Small tables with named rows and columns. After each table, cells are looked up by row and column.

zin =
,rigef,bog,lifuv,biligav
gado,45,79,91,66
bedod,79,98,83,79
pomen,62,86,87,75
fitala,45,91,92,83
mem,70,81,85,64
dobado,51,81,90,76
pez,55,86,89,85
zak,23,83,99,79

What is the lifuv of pez in zin?
89
What is the biligav of mem in zin?
64
What is the biligav of pez in zin?
85
What is the biligav of gado in zin?
66
What is the biligav of fitala in zin?
83
What is the biligav of dobado in zin?
76
What is the rigef of dobado in zin?
51
What is the bog of dobado in zin?
81
What is the lifuv of gado in zin?
91
What is the lifuv of bedod in zin?
83
What is the biligav of pomen in zin?
75
What is the lifuv of fitala in zin?
92
What is the lifuv of mem in zin?
85
What is the biligav of bedod in zin?
79
What is the rigef of mem in zin?
70
What is the bog of fitala in zin?
91
What is the rigef of pomen in zin?
62
What is the rigef of zak in zin?
23

Table zerip
columns: kobosu, ses, kir, soz, fesa, rul, nid, boted, lalego, defu
ginib: [111, 71, 145, 123, 48, 162, 49, 123, 45, 95]
ralu: [123, 155, 60, 61, 84, 151, 81, 156, 92, 143]
forid: [141, 85, 130, 104, 44, 84, 58, 76, 62, 136]
fanovip: [105, 75, 72, 62, 87, 69, 203, 127, 145, 178]
ton: [127, 73, 59, 55, 98, 66, 125, 60, 187, 72]
kisul: [84, 191, 54, 195, 54, 63, 51, 156, 46, 170]
nokuf: [114, 167, 139, 135, 192, 179, 157, 103, 179, 75]
zosak: [165, 186, 46, 69, 188, 83, 114, 145, 149, 133]
katun: [114, 161, 84, 127, 77, 65, 51, 108, 137, 165]
palazad: [76, 81, 101, 118, 111, 136, 204, 86, 95, 53]
tugu: [85, 189, 64, 193, 180, 97, 147, 69, 91, 46]
nasabut: [62, 55, 130, 164, 127, 76, 142, 99, 95, 158]

ses of forid is 85
lalego of katun is 137
soz of kisul is 195
nid of kisul is 51
nid of forid is 58
lalego of kisul is 46
kir of nokuf is 139

galabud:
fields: kebadom, musel, tir, ravab, guve
lezi: [210, 101, 84, 125, 168]
ditel: [203, 173, 229, 155, 208]
mopoke: [83, 147, 71, 171, 174]
vef: [191, 165, 105, 216, 156]
nenana: [49, 137, 85, 135, 153]
lir: [170, 110, 166, 76, 162]

tir of nenana: 85
guve of nenana: 153
tir of mopoke: 71
ravab of lir: 76
ravab of ditel: 155
tir of lezi: 84
musel of mopoke: 147
Row with the largest musel: ditel

nutugus =
|  | fav | mitu | zuvu | dip | fuf | vepani |
|---|---|---|---|---|---|---|
| numis | 0.41 | 0.60 | 0.80 | 0.48 | 0.66 | 0.47 |
| vupov | 0.39 | 0.79 | 0.73 | 0.81 | 0.36 | 0.70 |
| bavuro | 0.45 | 0.34 | 0.65 | 0.14 | 0.67 | 0.31 |
| tob | 0.69 | 0.44 | 0.29 | 0.77 | 0.38 | 0.56 |
| sug | 0.89 | 0.41 | 0.44 | 0.21 | 0.79 | 0.44 |
| rakobig | 0.39 | 0.54 | 0.60 | 0.38 | 0.34 | 0.58 |
| vif | 0.88 | 0.41 | 0.44 | 0.19 | 0.79 | 0.44 |
| pomuk | 0.31 | 0.68 | 0.69 | 0.80 | 0.31 | 0.77 |
| pugib | 0.67 | 0.58 | 0.41 | 0.77 | 0.40 | 0.58 |

What is the mitu of sug in nutugus? 0.41
What is the zuvu of sug in nutugus? 0.44
What is the zuvu of pomuk in nutugus? 0.69
What is the dip of rakobig in nutugus? 0.38
What is the fav of vupov in nutugus? 0.39
What is the dip of sug in nutugus? 0.21
What is the dip of pomuk in nutugus? 0.80

Table lis
|  | zum | dem | maguron | duza | visis | manoku |
|---|---|---|---|---|---|---|
| dogibab | -2.7 | -1.9 | -0.2 | 3.5 | -8.3 | 4.2 |
| tufat | -1.5 | 5.8 | -4.2 | 3.0 | 3.3 | -1.6 |
| mir | -1.9 | -2.6 | -1.2 | -2.8 | -4.3 | 5.1 |
| suf | 0.5 | -1.3 | -1.6 | -8.9 | -0.7 | -0.1 |
| vif | -0.2 | -0.9 | 2.0 | -4.4 | -1.0 | -0.8 |
| komaler | 9.8 | 7.9 | 1.3 | -5.2 | -1.4 | -6.8 |
| tev | -5.7 | -0.1 | 4.8 | 7.4 | -6.1 | 2.3 |
| sak | -1.5 | -5.5 | 2.1 | -4.8 | 7.6 | 1.7 |
| samatoz | 3.1 | -5.8 | 5.3 | -5.3 | 7.0 | 7.2 |
| padones | 6.6 | 2.2 | 4.2 | -1.6 | 2.1 | 4.3 |
| dukab | 0.6 | 5.6 | -4.8 | 4.0 | 2.9 | -6.3 |
| sil | 1.5 | -4.5 | -4.3 | -6.1 | 6.4 | -3.6 |
| zoderok | -2.8 | -7.6 | -0.3 | -3.4 | 7.5 | 4.0 |
| sezapiz | -2.0 | -4.5 | -3.9 | -4.0 | 0.4 | -1.9 |

What is the duza of dukab in lis?
4.0
What is the manoku of sak in lis?
1.7
What is the zum of tev in lis?
-5.7
What is the visis of padones in lis?
2.1
What is the visis of vif in lis?
-1.0
What is the manoku of padones in lis?
4.3
What is the visis of tev in lis?
-6.1
What is the maguron of zoderok in lis?
-0.3
What is the dem of vif in lis?
-0.9
What is the duza of suf in lis?
-8.9
What is the zum of suf in lis?
0.5
What is the duza of komaler in lis?
-5.2

